Below is a small trained network, with its code and all its weights. Each question gives an input and a class and asks what happens when units are switched off, that is, made to give their printed mean instead of their output.

import numpy as np


def w(rows, s, z=0):
    codes = np.array(rows[::2]) - 128.0
    scale = np.full(codes.shape[1], s)
    scale[-1] = z or s
    return codes * scale


def f(y):
    return np.maximum(y, 0)


def log_softmax(a):
    a = a - a.max(-1, keepdims=True)
    return a - np.log(np.exp(a).sum(-1, keepdims=True))


def net(x, mask):
    res = np.array(x, float).reshape(1, 8) / 4 @ E
    y = f(res @ A[0][:, :-1].T + A[0][:, -1])
    res = res + np.where(mask, y, B[0][:, -1]) @ B[0][:, :-1]
    return log_softmax(res[-1] @ U[:, :-1].T + U[:, -1])


A, B = {}, {}
E = w([
[127,125,129,129,133,128,127,128,128,128],'x0',
[127,130,130,128,127,125,130,127,128,128],'x1',
[133,133,125,131,126,130,125,128,128,125],'x2',
[233,30,221,223,105,106,145,82,19,65],'x3',
[130,129,127,127,127,131,124,125,132,132],'x4',
[126,131,129,133,123,128,127,125,127,129],'x5',
[130,129,126,130,133,134,130,127,134,127],'x6',
[150,38,98,91,7,254,222,241,158,102],'x7',
],0.007)
A[0] = w([
[8,232,49,38,159,151,103,174,231,195,56],'neuron 0',
[111,193,149,165,244,20,63,39,103,154,127],'neuron 1',
[154,59,96,110,63,188,185,198,158,121,43],'neuron 2',
[125,119,124,121,127,120,120,130,126,125,85],'neuron 3',
[173,87,180,163,115,121,132,95,59,108,34],'neuron 4',
[19,231,53,33,158,143,98,166,237,184,55],'neuron 5',
[127,146,126,132,111,115,139,124,123,127,52],'neuron 6',
[164,33,82,117,1,235,217,247,165,89,247],'neuron 7',
[177,76,189,175,119,120,127,94,54,104,47],'neuron 8',
[191,70,215,181,116,116,129,97,43,94,65],'neuron 9',
[131,127,130,110,130,123,130,133,119,123,96],'neuron 10',
[192,62,220,191,117,113,126,97,40,97,70],'neuron 11',
[121,204,132,164,215,24,77,36,110,133,134],'neuron 12',
[119,193,138,166,226,27,74,26,113,139,169],'neuron 13',
],0.0045,0.0013)
B[0] = w([
[230,29,51,213,218,35,213,31,182,3,223],'neuron 0',
[49,188,182,79,65,198,79,187,91,217,230],'neuron 1',
[84,165,175,97,91,178,97,171,97,185,192],'neuron 2',
[132,131,122,125,132,138,134,128,141,122,128],'neuron 3',
[158,104,97,158,169,99,161,91,155,78,183],'neuron 4',
[233,47,60,204,197,47,197,44,191,17,220],'neuron 5',
[121,122,122,131,145,139,133,133,121,111,128],'neuron 6',
[13,221,204,55,64,214,51,226,73,247,255],'neuron 7',
[180,91,90,164,193,84,184,96,177,69,193],'neuron 8',
[179,84,77,171,184,71,172,71,172,81,210],'neuron 9',
[130,124,134,133,130,138,119,120,138,125,128],'neuron 10',
[199,68,70,181,202,48,180,60,190,48,216],'neuron 11',
[54,171,168,75,58,186,88,197,93,207,220],'neuron 12',
[49,205,202,61,21,224,52,217,76,215,226],'neuron 13',
],0.0047,0.0089)
U = w([
[8,193,210,23,89,234,85,214,94,217,248],'0',
[254,56,51,242,181,25,186,58,163,29,8],'1',
],0.0064,0.0013)

Each question gives the input, the list of numbers given to net, and the class t.
The units are the neurons (one row each of A and B). Each row of codes is followed by its name. A weight is (code - 128) times the scale printed after its matrix; where a second scale follows, it is the last column's (A, B and U).
mask holds one flag per neuron, in row order. A switched-off neuron (its flag False) gives its mean, the last column of its row in B, instead of its output. The means were averaged over made-up inputs and are rounded, as every weight is.
A unit's drop is (log p(t) with every unit on - log p(t) with that unit switched off) / (log p(t) with every unit on - log p(t) with every unit switched off).
The circuit of an input: a set's keep is (log p(t) with only the set's units on - log p(t) with every unit switched off) / (log p(t) with every unit on - log p(t) with every unit switched off). Starting from the 12 units with the biggest drops (on a tie, the unit counted first), units are removed one at a time, each time the one whose removal leaves the highest keep (on an exact tie, the one counted first), for as long as the keep stays at least 0.8.
circuit, biggest first: the units of the circuit, biggest drop first
top k neurons: the k neurons with the biggest drops, biggest first
drop when u is switched off: that unit's drop, to one decimal
input [-5,5,-4,-7,2,0,4,-4], class 1: circuit, biggest first -> (neuron 0)
input [6,6,7,7,1,-2,2,-7], class 0: top 2 neurons -> (neuron 13; neuron 1)
input [4,1,6,3,5,-7,7,-3], class 0: top 3 neurons -> (neuron 0; neuron 5; neuron 13)
input [5,7,-5,-7,8,4,3,-6], class 1: top 3 neurons -> (neuron 0; neuron 5; neuron 7)
input [-8,-8,-6,6,2,1,-7,-6], class 0: top 2 neurons -> (neuron 13; neuron 1)
input [-1,5,4,6,4,0,7,7], class 0: top 4 neurons -> (neuron 7; neuron 0; neuron 5; neuron 2)
input [5,0,-2,-4,-4,-2,-1,-2], class 1: top 3 neurons -> (neuron 7; neuron 0; neuron 5)
input [6,6,7,6,-5,3,-4,6], class 0: top 2 neurons -> (neuron 7; neuron 0)
input [3,-4,2,-4,4,2,-7,3], class 1: top 2 neurons -> (neuron 0; neuron 13)
input [7,5,-4,3,-3,-1,-6,-3], class 0: top 4 neurons -> (neuron 0; neuron 5; neuron 13; neuron 1)
input [-8,-7,-7,-5,2,6,2,-3], class 1: top 2 neurons -> (neuron 0; neuron 5)
input [0,5,5,2,-2,-2,-8,-3], class 0: drop when neuron 5 is switched off -> 0.2
input [-6,-2,7,2,5,-5,0,-6], class 0: drop when neuron 9 is switched off -> 0.0
